Below is a small trained network, with its code and all its weights. Each question gives an input and a class and asks what happens when units are switched off, that is, made to give their printed mean instead of their output.

import numpy as np


def w(rows, s, z=0):
    codes = np.array(rows[::2]) - 128.0
    scale = np.full(codes.shape[1], s)
    scale[-1] = z or s
    return codes * scale


def norm(h):
    return h / np.sqrt((h * h).mean(-1, keepdims=True) + 1e-5)


def f(y):
    return y / 2 * (1 + np.tanh(0.7978845608 * (y + 0.044715 * y**3)))


def log_softmax(a):
    a = a - a.max(-1, keepdims=True)
    return a - np.log(np.exp(a).sum(-1, keepdims=True))


def net(x, mask):
    res = np.array(x, float).reshape(1, 2) / 4 @ E
    u = 0
    for l in range(3):
        y = f(norm(res) @ A[l][:, :-1].T + A[l][:, -1])
        res = res + np.where(mask[u : u + 6], y, B[l][:, -1]) @ B[l][:, :-1]
        u += 6
    return log_softmax(norm(res)[-1] @ U[:, :-1].T + U[:, -1])


A, B = {}, {}
E = w([
[133,236,91,173,142,136,74,125,158],'x0',
[157,199,240,133,1,195,74,152,101],'x1',
],0.0067)
A[0] = w([
[151,254,167,134,144,139,117,127,143,105],'0.n0',
[123,92,201,154,69,149,108,106,105,79],'0.n1',
[127,191,43,140,161,119,108,145,166,6],'0.n2',
[115,76,179,123,62,138,120,122,116,204],'0.n3',
[143,158,128,100,112,117,124,128,141,120],'0.n4',
[120,177,85,169,121,140,111,71,103,56],'0.n5',
],0.0094,0.0015)
B[0] = w([
[75,42,85,135,110,130,100,82,105,255],'0.n0',
[147,193,145,89,125,76,147,165,149,207],'0.n1',
[146,150,193,120,191,165,164,121,125,218],'0.n2',
[141,93,133,117,202,157,150,91,116,201],'0.n3',
[160,207,92,114,113,114,126,229,196,138],'0.n4',
[97,252,109,111,154,65,149,125,132,174],'0.n5',
],0.013,0.0075)
A[1] = w([
[166,56,137,163,143,148,134,78,81,71],'1.n0',
[190,211,111,209,167,120,125,170,150,182],'1.n1',
[140,95,175,141,93,129,163,171,122,123],'1.n2',
[60,8,113,141,95,146,152,159,142,164],'1.n3',
[81,158,82,162,55,117,73,130,128,98],'1.n4',
[131,121,114,141,104,130,102,161,135,10],'1.n5',
],0.015,0.0013)
B[1] = w([
[170,94,107,150,90,78,141,93,130,225],'1.n0',
[7,163,107,120,139,133,83,68,81,169],'1.n1',
[118,148,102,96,184,123,133,180,147,144],'1.n2',
[196,117,154,129,127,119,156,69,105,254],'1.n3',
[134,55,119,182,75,182,119,128,174,227],'1.n4',
[102,96,102,140,161,108,143,84,108,126],'1.n5',
],0.014,0.0093)
A[2] = w([
[139,128,164,5,160,100,118,229,97,2],'2.n0',
[151,105,105,185,71,188,71,121,145,162],'2.n1',
[119,70,155,88,88,186,168,140,106,88],'2.n2',
[119,83,116,109,169,153,153,138,133,170],'2.n3',
[99,93,106,149,65,154,74,131,136,3],'2.n4',
[127,164,85,112,93,143,99,123,134,33],'2.n5',
],0.017,0.0006)
B[2] = w([
[172,196,155,32,101,93,191,213,201,243],'2.n0',
[36,7,169,102,162,117,146,180,168,254],'2.n1',
[52,207,93,167,142,146,87,145,147,191],'2.n2',
[112,172,156,120,75,162,88,166,121,169],'2.n3',
[112,48,115,129,54,128,84,135,181,227],'2.n4',
[149,71,200,147,132,129,167,153,116,138],'2.n5',
],0.015,0.0093)
U = w([
[243,96,133,160,122,106,175,48,78,193],'0',
[36,229,137,137,216,175,111,83,70,203],'1',
[168,225,170,46,116,139,174,232,175,203],'2',
[61,34,146,153,92,180,100,184,181,181],'3',
[156,164,132,170,123,161,90,174,73,8],'4',
[165,173,107,175,116,209,99,173,99,3],'5',
],0.011,0.0043)

Each question gives the input, the list of numbers given to net, and the class t.
The units are the neurons (one row each of A and B). Each row of codes is followed by its name. A weight is (code - 128) times the scale printed after its matrix; where a second scale follows, it is the last column's (A, B and U).
mask holds one flag per neuron, layer by layer. A switched-off neuron (its flag False) gives its mean, the last column of its row in B, instead of its output. The means were averaged over made-up inputs and are rounded, as every weight is.
A unit's drop is (log p(t) with every unit on - log p(t) with that unit switched off) / (log p(t) with every unit on - log p(t) with every unit switched off).
unit that matters most: the unit with the biggest drop
top k neurons: the k neurons with the biggest drops, biggest first
k most important neurons of layer l: the k neurons of layer l with the biggest drops, biggest first
drop when u is switched off: that unit's drop, to one decimal
input [2,-2], class 1: unit that matters most	1.n1
input [2,0], class 1: top 3 neurons	[0.n2 0.n5 2.n0]
input [-7,2], class 2: top 2 neurons	[0.n1 0.n0]
input [1,-5], class 1: top 2 neurons	[0.n0 2.n0]
input [-1,-1], class 0: top 2 neurons	[0.n5 0.n1]
input [-4,0], class 0: top 4 neurons	[1.n0 0.n3 0.n5 0.n4]
input [0,5], class 2: top 2 neurons	[0.n1 0.n3]
input [0,-3], class 0: 2 most important neurons of layer 1	[1.n4 1.n0]
input [-7,-5], class 0: drop when 1.n0 is switched off	0.0
input [-2,6], class 2: drop when 0.n1 is switched off	3.6
input [2,-1], class 1: drop when 0.n2 is switched off	0.1
input [-8,1], class 2: drop when 0.n1 is switched off	2.6
